Here is a tiny trained network, its code and every weight. The questions are about switching its units off for an input and a class, where a switched-off unit gives its printed mean instead of its output.

import numpy as np


def w(rows, s, z=0):
    codes = np.array(rows[::2]) - 128.0
    scale = np.full(codes.shape[1], s)
    scale[-1] = z or s
    return codes * scale


def norm(h):
    return h / np.sqrt((h * h).mean(-1, keepdims=True) + 1e-5)


def f(y):
    return y / 2 * (1 + np.tanh(0.7978845608 * (y + 0.044715 * y**3)))


def log_softmax(a):
    a = a - a.max(-1, keepdims=True)
    return a - np.log(np.exp(a).sum(-1, keepdims=True))


def net(x, mask):
    res = np.array(x, float).reshape(1, 4) / 4 @ E
    u = 0
    for l in range(2):
        y = f(norm(res) @ A[l][:, :-1].T + A[l][:, -1])
        res = res + np.where(mask[u : u + 9], y, B[l][:, -1]) @ B[l][:, :-1]
        u += 9
    return log_softmax(norm(res)[-1] @ U[:, :-1].T + U[:, -1])


A, B = {}, {}
E = w([
[76,44,82,134,162,159,55,77,174,87],'x0',
[43,114,106,173,93,110,140,144,53,112],'x1',
[119,232,129,213,110,244,98,249,213,68],'x2',
[95,162,155,2,184,181,135,130,67,49],'x3',
],0.0065)
A[0] = w([
[146,184,99,186,148,172,83,199,134,88,39],'0.n1',
[75,102,46,132,160,159,2,118,166,110,56],'0.n2',
[150,195,163,92,40,114,203,222,91,203,2],'0.n3',
[63,101,181,193,106,111,105,153,76,86,91],'0.n4',
[151,73,62,66,132,94,128,122,65,161,120],'0.n5',
[22,134,100,155,121,118,131,158,82,145,45],'0.n6',
[205,162,140,116,168,133,97,86,200,118,85],'0.n7',
[170,139,71,230,81,112,78,100,177,168,70],'0.n8',
[111,175,67,29,150,190,123,133,125,35,93],'0.n9',
],0.0084,0.0072)
B[0] = w([
[187,86,69,83,98,26,75,150,125,59,228],'0.n1',
[105,170,73,116,199,54,197,108,199,180,209],'0.n2',
[171,161,111,88,189,74,232,124,223,178,227],'0.n3',
[145,118,204,12,80,126,93,129,177,183,163],'0.n4',
[181,156,84,148,120,174,55,134,134,147,243],'0.n5',
[90,128,147,38,86,113,107,88,163,184,147],'0.n6',
[52,115,171,11,34,72,107,111,138,185,197],'0.n7',
[106,80,128,166,124,228,141,215,71,137,255],'0.n8',
[75,104,150,193,124,194,140,196,55,149,246],'0.n9',
],0.011,0.005)
A[1] = w([
[167,57,176,162,172,43,94,42,58,175,80],'1.n1',
[2,86,103,179,245,115,73,44,227,129,37],'1.n2',
[95,181,66,152,76,37,64,178,148,5,46],'1.n3',
[122,34,180,247,81,88,110,137,222,148,42],'1.n4',
[61,187,149,122,99,152,119,135,193,56,48],'1.n5',
[71,137,231,43,3,105,65,116,176,183,53],'1.n6',
[82,239,132,159,65,155,110,202,243,73,46],'1.n7',
[218,180,108,181,125,118,22,28,107,128,1],'1.n8',
[156,104,192,222,62,114,151,113,183,146,42],'1.n9',
],0.0092,0.0058)
B[1] = w([
[97,146,148,112,134,132,137,66,107,49,202],'1.n1',
[205,189,165,144,120,106,194,124,168,171,224],'1.n2',
[178,80,87,164,112,130,97,100,106,133,230],'1.n3',
[60,196,188,94,169,148,131,99,61,86,196],'1.n4',
[94,132,196,61,178,129,144,84,84,88,131],'1.n5',
[75,106,126,65,103,139,121,123,194,151,255],'1.n6',
[137,120,149,87,131,83,122,6,88,103,234],'1.n7',
[156,85,104,156,91,107,95,151,128,100,187],'1.n8',
[77,138,177,83,173,159,114,101,75,85,146],'1.n9',
],0.018,0.0046)
U = w([
[202,73,70,143,83,84,71,26,71,31,128],'0',
[178,228,153,147,185,61,243,101,181,156,141],'1',
[48,106,183,15,65,146,118,69,161,161,125],'2',
[70,151,184,190,196,235,139,183,21,81,144],'3',
[156,52,34,183,70,149,118,249,212,192,194],'4',
[102,177,155,207,158,102,28,144,201,105,1],'5',
[71,186,162,238,156,76,20,161,230,76,1],'6',
],0.018,0.017)

Each question gives the input, the list of numbers given to net, and the class t.
The units are the neurons (one row each of A and B). Each row of codes is followed by its name. A weight is (code - 128) times the scale printed after its matrix; where a second scale follows, it is the last column's (A, B and U).
mask holds one flag per neuron, layer by layer. A switched-off neuron (its flag False) gives its mean, the last column of its row in B, instead of its output. The means were averaged over made-up inputs and are rounded, as every weight is.
A unit's drop is (log p(t) with every unit on - log p(t) with that unit switched off) / (log p(t) with every unit on - log p(t) with every unit switched off).
The circuit of an input: a set's keep is (log p(t) with only the set's units on - log p(t) with every unit switched off) / (log p(t) with every unit on - log p(t) with every unit switched off). Starting from the 12 units with the biggest drops (on a tie, the unit counted first), units are removed one at a time, each time the one whose removal leaves the highest keep (on an exact tie, the one counted first), for as long as the keep stays at least 0.8.
circuit, biggest first: the units of the circuit, biggest drop first
most important unit: the unit with the biggest drop
top k neurons: the k neurons with the biggest drops, biggest first
top k neurons in layer l: the k neurons of layer l with the biggest drops, biggest first
drop when u is switched off: that unit's drop, to one decimal
input [3,-3,4,8], class 3: most important unit : 0.n9
input [-3,3,3,-1], class 4: top 2 neurons : 0.n1; 1.n4
input [6,7,-1,-5], class 2: top 4 neurons : 0.n4; 0.n6; 1.n6; 1.n4
input [-7,-6,-7,4], class 0: top 3 neurons : 0.n5; 0.n2; 1.n2
input [3,-4,5,-5], class 0: top 2 neurons : 0.n1; 0.n9
input [2,8,-7,-6], class 2: top 4 neurons : 0.n4; 0.n6; 1.n6; 0.n1
input [-6,-3,6,-3], class 0: top 2 neurons in layer 0 : 0.n1; 0.n2
input [8,-8,5,-8], class 1: top 4 neurons : 0.n2; 1.n2; 0.n4; 0.n9
input [2,5,-2,6], class 3: top 2 neurons : 0.n9; 0.n7
input [4,5,5,1], class 0: top 4 neurons : 0.n1; 1.n3; 0.n7; 1.n7
input [7,-5,-6,5], class 1: top 2 neurons : 1.n2; 0.n1
input [-2,3,1,3], class 4: top 2 neurons : 1.n7; 0.n9
input [-3,3,-8,8], class 0: top 3 neurons : 0.n8; 0.n5; 1.n4
input [-6,-3,-1,4], class 1: circuit, biggest first : 0.n3
input [3,-4,-2,-6], class 3: top 2 neurons : 0.n8; 1.n4
input [7,2,-5,3], class 1: top 2 neurons : 1.n2; 0.n2
input [0,-3,3,-3], class 4: top 2 neurons in layer 0 : 0.n1; 0.n8
input [-3,5,6,-6], class 0: top 2 neurons in layer 0 : 0.n1; 0.n9
input [7,-1,1,7], class 1: top 2 neurons in layer 0 : 0.n2; 0.n8
input [7,-6,5,-3], class 1: circuit, biggest first : 0.n2
input [7,-3,6,-8], class 3: top 2 neurons in layer 0 : 0.n8; 0.n3
input [7,4,3,-7], class 1: top 2 neurons in layer 0 : 0.n2; 0.n9
input [1,6,0,-8], class 3: top 2 neurons in layer 0 : 0.n8; 0.n7
input [-5,-8,6,1], class 2: drop when 1.n6 is switched off : 0.4
input [4,-4,-1,6], class 3: drop when 0.n9 is switched off : 1.4
input [-2,-8,5,-6], class 2: drop when 0.n7 is switched off : 0.9
